Below is a small trained network, with its code and all its weights. Each question gives an input and a target symbol and asks what happens when units are switched off, that is, made to give their printed mean instead of their output.

import numpy as np


def w(rows, s, z=0):
    codes = np.array(rows[::2]) - 128.0
    scale = np.full(codes.shape[1], s)
    scale[-1] = z or s
    return codes * scale


def f(y):
    return y / 2 * (1 + np.tanh(0.7978845608 * (y + 0.044715 * y**3)))


def softmax(a):
    e = np.exp(a - a.max(-1, keepdims=True))
    return e / e.sum(-1, keepdims=True)


def log_softmax(a):
    a = a - a.max(-1, keepdims=True)
    return a - np.log(np.exp(a).sum(-1, keepdims=True))


def net(x, mask):
    ids = ['ΔΠΣαβγεζμξτψ'.index(c) for c in x.split()]
    T = len(ids)
    res = E[ids] + P[:T]
    u = 0
    for l in range(2):
        q, k, v = (res @ M[l].T for M in (Q, K, V))
        z = softmax(np.where(np.tri(T) > 0, q @ k.T / 2**0.5, -1e9)) @ v
        res = res + np.where(mask[u], z, O[l][:, -1]) @ O[l][:, :-1]
        u += 1
        y = f(res @ A[l][:, :-1].T + A[l][:, -1])
        res = res + np.where(mask[u : u + 8], y, B[l][:, -1]) @ B[l][:, :-1]
        u += 8
    return log_softmax(res[-1] @ U[:, :-1].T + U[:, -1])


Q, K, V, O, A, B = {}, {}, {}, {}, {}, {}
E = w([
[113,118,195,113,146],'Δ',
[96,96,127,102,216],'Π',
[151,199,214,192,133],'Σ',
[93,74,85,166,164],'α',
[171,138,137,171,112],'β',
[48,117,146,146,180],'γ',
[175,151,115,187,209],'ε',
[128,137,129,250,165],'ζ',
[159,102,107,141,125],'μ',
[132,120,150,85,88],'ξ',
[172,127,94,130,251],'τ',
[192,121,193,138,152],'ψ',
],0.025)
P = w([
[138,2,179,152,154],'0',
[133,33,147,147,147],'1',
[147,106,116,143,138],'2',
[145,146,93,134,127],'3',
[136,175,74,132,123],'4',
[143,167,85,138,115],'5',
],0.0086)
Q[0] = w([
[158,96,136,133,202],'L0H0',
[120,157,138,255,206],'L0H0',
],0.0097)
K[0] = w([
[17,168,71,97,133],'L0H0',
[74,104,110,254,162],'L0H0',
],0.0084)
V[0] = w([
[16,254,74,121,113],'L0H0',
[225,96,170,45,190],'L0H0',
],0.0053)
O[0] = w([
[31,101,156,151,127,2],'L0H0',
[254,28,236,98,173,161],'L0H0',
],0.0057,0.0054)
A[0] = w([
[44,115,188,92,183,105],'L0N0',
[174,173,22,127,128,93],'L0N1',
[133,199,191,156,44,117],'L0N2',
[36,202,173,135,107,159],'L0N3',
[83,80,116,100,136,97],'L0N4',
[107,88,142,251,169,137],'L0N5',
[206,135,70,161,203,185],'L0N6',
[164,117,131,68,69,254],'L0N7',
],0.011,0.0055)
B[0] = w([
[162,111,139,104,160,165],'L0N0',
[153,102,170,130,157,146],'L0N1',
[131,118,145,90,64,150],'L0N2',
[156,80,124,142,127,145],'L0N3',
[147,125,122,57,154,141],'L0N4',
[116,107,110,90,70,213],'L0N5',
[152,108,142,101,66,255],'L0N6',
[98,93,217,253,123,144],'L0N7',
],0.013,0.016)
Q[1] = w([
[253,62,157,3,138],'L1H0',
[60,142,226,178,84],'L1H0',
],0.0063)
K[1] = w([
[72,166,116,49,254],'L1H0',
[17,182,135,198,97],'L1H0',
],0.0054)
V[1] = w([
[56,204,135,91,160],'L1H0',
[254,178,78,94,180],'L1H0',
],0.0068)
O[1] = w([
[156,14,181,108,98,10],'L1H0',
[157,28,124,129,12,164],'L1H0',
],0.011,0.013)
A[1] = w([
[140,142,90,204,107,240],'L1N0',
[114,89,183,211,176,171],'L1N1',
[18,119,85,99,138,253],'L1N2',
[167,61,111,71,188,136],'L1N3',
[155,161,253,100,115,135],'L1N4',
[112,147,81,186,159,182],'L1N5',
[100,120,212,101,136,155],'L1N6',
[112,187,112,106,75,50],'L1N7',
],0.011,0.0048)
B[1] = w([
[120,164,169,107,125,198],'L1N0',
[152,86,147,153,166,160],'L1N1',
[92,166,126,170,137,162],'L1N2',
[88,114,150,189,100,247],'L1N3',
[103,115,60,141,142,204],'L1N4',
[123,136,169,103,131,157],'L1N5',
[145,4,77,80,151,151],'L1N6',
[130,63,141,98,168,176],'L1N7',
],0.014)
U = w([
[140,110,131,104,180,169],'Δ',
[91,77,186,97,119,94],'Π',
[123,102,99,10,134,131],'Σ',
[84,118,17,93,129,57],'α',
[129,174,133,110,101,254],'β',
[81,127,62,181,134,3],'γ',
[181,121,158,56,108,36],'ε',
[87,146,188,121,118,122],'ζ',
[170,132,230,114,133,67],'μ',
[144,132,142,185,161,57],'ξ',
[123,95,108,158,79,160],'τ',
[168,125,62,154,157,238],'ψ',
],0.012,0.0086)

Each question gives the input, a string of symbols that net reads in full, and the target symbol t.
The units are the heads (2 rows each of Q, K, V and O) and the neurons (one row each of A and B). Each row of codes is followed by its name. A weight is (code - 128) times the scale printed after its matrix; where a second scale follows, it is the last column's (O, A, B and U).
mask holds one flag per unit, layer by layer, with each layer's heads first. A switched-off unit (its flag False) gives its mean, the last column of its rows in O or B, instead of its output. The means were averaged over made-up inputs and are rounded, as every weight is.
A unit's drop is (log p(t) with every unit on - log p(t) with that unit switched off) / (log p(t) with every unit on - log p(t) with every unit switched off).
The circuit of an input: a set's keep is (log p(t) with only the set's units on - log p(t) with every unit switched off) / (log p(t) with every unit on - log p(t) with every unit switched off). Starting from the 12 units with the biggest drops (on a tie, the unit counted first), units are removed one at a time, each time the one whose removal leaves the highest keep (on an exact tie, the one counted first), for as long as the keep stays at least 0.8.
units of the circuit, in order: the units of the circuit, biggest drop first
unit that matters most: the unit with the biggest drop
top k neurons: the k neurons with the biggest drops, biggest first
top k neurons in layer l: the k neurons of layer l with the biggest drops, biggest first
input ζ Π τ Δ, target Δ: units of the circuit, in order => (L0N6 L0N5 L1N3)
input ζ α Π Π Δ, target ψ: unit that matters most => L0N6
input τ Σ Π ψ, target τ: top 4 neurons in layer 0 => (L0N0 L0N7 L0N4 L0N1)
input Π Σ ζ ζ Π ξ, target Δ: top 2 neurons in layer 1 => (L1N6 L1N3)
input Σ Π ζ α ε, target ε: units of the circuit, in order => (L1N3 L0N6)
input ψ ζ Δ Π Π, target Π: units of the circuit, in order => (L1H0 L1N4)
input ζ β ξ Σ α ψ, target ψ: units of the circuit, in order => (L1N4 L0N5)
input Π τ ε ψ Π Σ, target τ: units of the circuit, in order => (L1N4 L0N2)
input β ξ ζ Π ξ, target ξ: units of the circuit, in order => (L0N7 L0N6 L1H0)
input Π Π ζ Π τ, target τ: top 2 neurons => (L0N1 L0N6)
input Π Π Π ζ Π ζ, target β: units of the circuit, in order => (L1N3 L1N0)
input γ τ Σ ζ, target ζ: units of the circuit, in order => (L0H0 L1N0 L1N5)
input Π β Σ Π Π Σ, target τ: units of the circuit, in order => (L0N2 L1N4)
input Π Π ψ ψ γ, target γ: units of the circuit, in order => (L0N6 L1N2)
input γ Π ψ Δ ζ β, target β: top 4 neurons in layer 0 => (L0N0 L0N5 L0N6 L0N4)
input Σ ψ Π ψ, target τ: top 3 neurons in layer 0 => (L0N0 L0N7 L0N4)
input ψ ψ ψ, target ξ: top neuron in layer 0 => (L0N7)
input Π Π ξ μ, target μ: top 3 neurons => (L0N7 L1N0 L0N5)
input ε Π ψ Π Π ε, target τ: top 4 neurons => (L0N1 L0N6 L0N5 L0N7)
input ξ γ ψ Δ Σ, target Σ: top 3 neurons => (L0N2 L1N3 L1N7)
input ζ τ Π Π Σ ξ, target Δ: unit that matters most => L0N7
input μ α ζ γ, target γ: top 2 neurons in layer 1 => (L1N2 L1N0)
